5.4, 26.0, 10.8, 12.7, -33.1, -14.5, -47.7, -12.8
42.6, -22.5, -5.5, 31.9, -0.2, -20.0, 13.2, -12.3
37.1, 14.5, -10.7, 27.7, 16.1, -19.3, 24.3, 4.8
40.2, 14.4, -1.2, 19.0, 18.1, -8.4, 33.6, 13.5
17.1, -8.0, -2.8, 27.7, 3.7, 7.0, 8.7, 6.2
48.6, 2.5, -6.5, 14.1, 3.4, -8.3, 22.7, 11.1
26.4, -14.6, -33.3, 39.5, 22.3, 0.3, -6.5, 0.6
37.3, -6.6, -14.1, 21.6, 15.9, -10.7, 18.3, 28.7
->
5.4, 26.0, 10.8, 12.7, -33.1, -14.5, -47.7, -12.8
37.1, 14.5, -10.7, 27.7, 16.1, -19.3, 24.3, 4.8
40.2, 14.4, -1.2, 19.0, 18.1, -8.4, 33.6, 13.5
48.6, 2.5, -6.5, 14.1, 3.4, -8.3, 22.7, 11.1
37.3, -6.6, -14.1, 21.6, 15.9, -10.7, 18.3, 28.7
17.1, -8.0, -2.8, 27.7, 3.7, 7.0, 8.7, 6.2
26.4, -14.6, -33.3, 39.5, 22.3, 0.3, -6.5, 0.6
42.6, -22.5, -5.5, 31.9, -0.2, -20.0, 13.2, -12.3

8.1, 9.8, -8.0, 13.3, -15.6, -16.6, -30.3, -16.9, -1.6
6.0, 24.0, -12.2, 17.7, -32.3, -20.9, -15.8, -3.0, -10.0
-7.1, -21.1, 6.9, -12.3, 25.7, 16.5, 4.8, 0.5, 12.9
1.3, -0.1, 1.2, 21.9, -29.8, -8.8, -17.5, -14.0, -7.8
-19.0, -25.4, 22.8, -6.2, 9.9, 35.3, 44.7, 8.6, -18.1
28.2, 15.7, -10.6, -11.9, 14.5, -29.6, -24.4, -3.1, 22.7
12.6, 10.4, -3.0, -5.8, 5.5, -11.4, -3.9, -1.3, 1.0
-26.1, -29.8, 14.7, 25.0, -33.9, 21.8, 14.1, 4.9, -2.3
->
6.0, 24.0, -12.2, 17.7, -32.3, -20.9, -15.8, -3.0, -10.0
28.2, 15.7, -10.6, -11.9, 14.5, -29.6, -24.4, -3.1, 22.7
12.6, 10.4, -3.0, -5.8, 5.5, -11.4, -3.9, -1.3, 1.0
8.1, 9.8, -8.0, 13.3, -15.6, -16.6, -30.3, -16.9, -1.6
1.3, -0.1, 1.2, 21.9, -29.8, -8.8, -17.5, -14.0, -7.8
-7.1, -21.1, 6.9, -12.3, 25.7, 16.5, 4.8, 0.5, 12.9
-19.0, -25.4, 22.8, -6.2, 9.9, 35.3, 44.7, 8.6, -18.1
-26.1, -29.8, 14.7, 25.0, -33.9, 21.8, 14.1, 4.9, -2.3

18.3, 6.8, 49.5, 9.1, -10.2, -14.9, -13.6, 10.4, -10.0, 0.2, 2.1, 9.8, 4.3, -2.4, 10.9, 8.3
-29.8, 25.1, -5.9, -10.9, -5.8, -5.4, -47.6, -14.0, 34.6, -0.2, -36.6, -11.4, 17.0, -20.2, -12.8, -24.5
->
-29.8, 25.1, -5.9, -10.9, -5.8, -5.4, -47.6, -14.0, 34.6, -0.2, -36.6, -11.4, 17.0, -20.2, -12.8, -24.5
18.3, 6.8, 49.5, 9.1, -10.2, -14.9, -13.6, 10.4, -10.0, 0.2, 2.1, 9.8, 4.3, -2.4, 10.9, 8.3

-53.7, -22.1, 8.3, 26.6
25.7, 20.1, 8.7, 26.7
23.8, -19.2, 13.6, 42.4
-9.2, -1.2, 28.7, -54.7
2.5, 31.5, -18.4, -42.8
-23.4, -16.0, 39.4, 5.8
32.3, 5.7, 29.3, -42.6
-23.8, 17.5, -20.0, 29.5
45.7, -56.9, -36.2, 15.1
->
2.5, 31.5, -18.4, -42.8
25.7, 20.1, 8.7, 26.7
-23.8, 17.5, -20.0, 29.5
32.3, 5.7, 29.3, -42.6
-9.2, -1.2, 28.7, -54.7
-23.4, -16.0, 39.4, 5.8
23.8, -19.2, 13.6, 42.4
-53.7, -22.1, 8.3, 26.6
45.7, -56.9, -36.2, 15.1

26.5, 54.5
1.2, 46.1
36.6, 47.6
49.9, 9.1
7.2, 56.6
8.5, 56.5
0.6, 33.6
7.5, 55.9
0.4, 37.4
50.0, 8.7
46.6, 7.7
2.2, 48.9
->
7.2, 56.6
8.5, 56.5
7.5, 55.9
26.5, 54.5
2.2, 48.9
36.6, 47.6
1.2, 46.1
0.4, 37.4
0.6, 33.6
49.9, 9.1
50.0, 8.7
46.6, 7.7

5.1, -5.2, -10.6
8.2, -8.5, -9.2
15.3, 8.3, -4.2
8.4, -8.3, -12.2
-7.1, 27.0, -5.2
-5.4, 51.7, 4.1
->
-5.4, 51.7, 4.1
-7.1, 27.0, -5.2
15.3, 8.3, -4.2
5.1, -5.2, -10.6
8.4, -8.3, -12.2
8.2, -8.5, -9.2

-6.5, 43.4
5.4, 56.3
27.1, 3.3
-6.2, 37.5
-1.1, 46.0
-4.5, 22.1
16.1, 0.7
45.6, -4.8
->
5.4, 56.3
-1.1, 46.0
-6.5, 43.4
-6.2, 37.5
-4.5, 22.1
27.1, 3.3
16.1, 0.7
45.6, -4.8
